-2,-2,-2,-2,-2,-2,-2
-6,28,-6,-38,-39,5,13
-6,29,-6,-39,-40,5,14
-6,29,-6,-38,-39,5,14
-6,28,-6,-38,-38,5,13
-6,27,-6,-37,-38,5,13
1,-33,0,34,33,-9,-19
1,-33,0,34,33,-9,-19
1,-31,-1,33,31,-8,-18
-6,28,-6,-38,-39,5,14
-6,27,-6,-37,-38,5,13
Rows and columns are numbered from 1.
The bottom-right entry: 13
The entry at row 3, column 3: -6
The top-right entry -> -2
The entry in row 1 and column 3: -2
The centre entry -> -37
Which number is the bottom entry of the column that holds the smallest entry?
A: -38
The entry at row 1, column 1 -> -2
Which number is the entry directly above the centre entry?
A: -38
Which number is the entry at row 2, column 1?
A: -6
Which number is the entry in row 3 and column 2?
A: 29
Which number is the entry directly above 31?
A: 33
The top entry of the column that holds the smallest entry: -2
Which number is the entry at row 1, column 2?
A: -2
Which number is the entry in the bottom-left corner?
A: -6
The entry at row 3, column 1: -6
Which number is the entry directly below the smallest entry?
A: -39
The entry just left of the centre entry: -6
The entry just left of the smallest entry is -39
Which number is the entry directly above the smallest entry?
A: -39
The entry directly below -31 is 28
Which number is the entry just right of -1?
A: 33

W =
  9    9  -15    0  -36  -36
-18   57  -21  -33   -9  -42
 34  -44   54  -57  -34  -50
 -3   56   58    8   -2   10
-49  -20   70   28    9   53
  7   -9   -1   -4   -3  -28
 17   17  -69  -69  -67   28
-49  -40  -27   40  -20  -23
Rows and columns are numbered from 1.
The entry at row 3, column 1?
Answer: 34
The entry in the top-left corner -> 9
The entry just right of the largest entry is 28
The bottom entry of the column that holds the largest entry: -27
The entry at row 1, column 3?
Answer: -15
The entry directly below the largest entry -> -1
The bottom-right entry?
Answer: -23
The entry directly above the largest entry -> 58
The entry just right of -67: 28
The entry just left of the largest entry is -20
The entry at row 3, column 3?
Answer: 54
The entry at row 3, column 2?
Answer: -44
The entry directly below 34: -3
The entry at row 2, column 1?
Answer: -18
The entry directly above -67 -> -3
The entry just right of -18?
Answer: 57
The entry directly above -28: 53
The entry in the top-right corner -> -36

B =
[[ -7.97   2.03  -7.43  18.75  -6.91   1.86   1.16  -6.97  -8.92 -22.93
   -7.03]
 [  2.10  -1.64  -7.05  -9.21  -4.90  -5.66  10.13   8.08  -0.80  -0.30
    0.21]
 [  2.66   4.60  12.15  -3.50  -7.48  -6.31   4.77 -16.49   3.71  -6.98
   -9.85]
 [  1.39  -1.72   2.95  -2.47  -7.11  -5.08   6.59 -12.63   0.06 -11.26
   -4.70]
 [ -7.37  -5.50  -7.21  21.85   0.46   7.99  -5.29 -10.88  -8.34 -21.12
    1.99]
 [  9.05  -9.13  15.14 -14.68  -1.53  -5.28   4.04 -24.89   8.36  -1.86
    2.36]
 [  0.43  -1.91  -1.77  -2.10  -7.22  -4.90   7.76  -6.79  -1.64 -10.98
   -3.71]
 [ -4.18   7.66 -11.91   3.39  -6.75  -3.32   7.91  16.86  -5.72  -4.02
   -6.39]
 [  2.87  -3.03  -1.98  -8.46  -5.22  -5.63   8.77  -1.57   0.48  -3.68
   -0.62]
 [ -5.23   2.45 -17.36   5.12  -7.18  -2.52   9.05  15.73  -8.46  -9.81
   -3.33]
 [  2.01 -17.62 -19.09  -6.37   7.09   4.15   3.73  15.08  -3.57   3.44
   19.68]
 [  8.41 -20.39   4.58 -13.15   3.61  -0.52   2.64 -20.62   5.01  -3.50
   13.92]
 [  5.40  -9.36  -1.44 -12.99  -2.96  -5.23   8.77  -5.26   2.06  -2.40
    4.72]
 [ -4.44   8.48  -4.75   6.99  -8.92  -3.73   6.25   3.33  -4.86 -10.95
  -10.62]]
Give the entry just right of the largest entry.
0.46
Give the largest entry.
21.85
The entry just left of -6.37 -> -19.09
The minimum is -24.89
Give the entry just left of 7.91.
-3.32
The entry just left of 6.99 -> -4.75
Give the entry just right of 3.39.
-6.75
The entry just left of 4.15 is 7.09
Give the entry just right of -7.43.
18.75
The entry just left of -8.34 -> -10.88
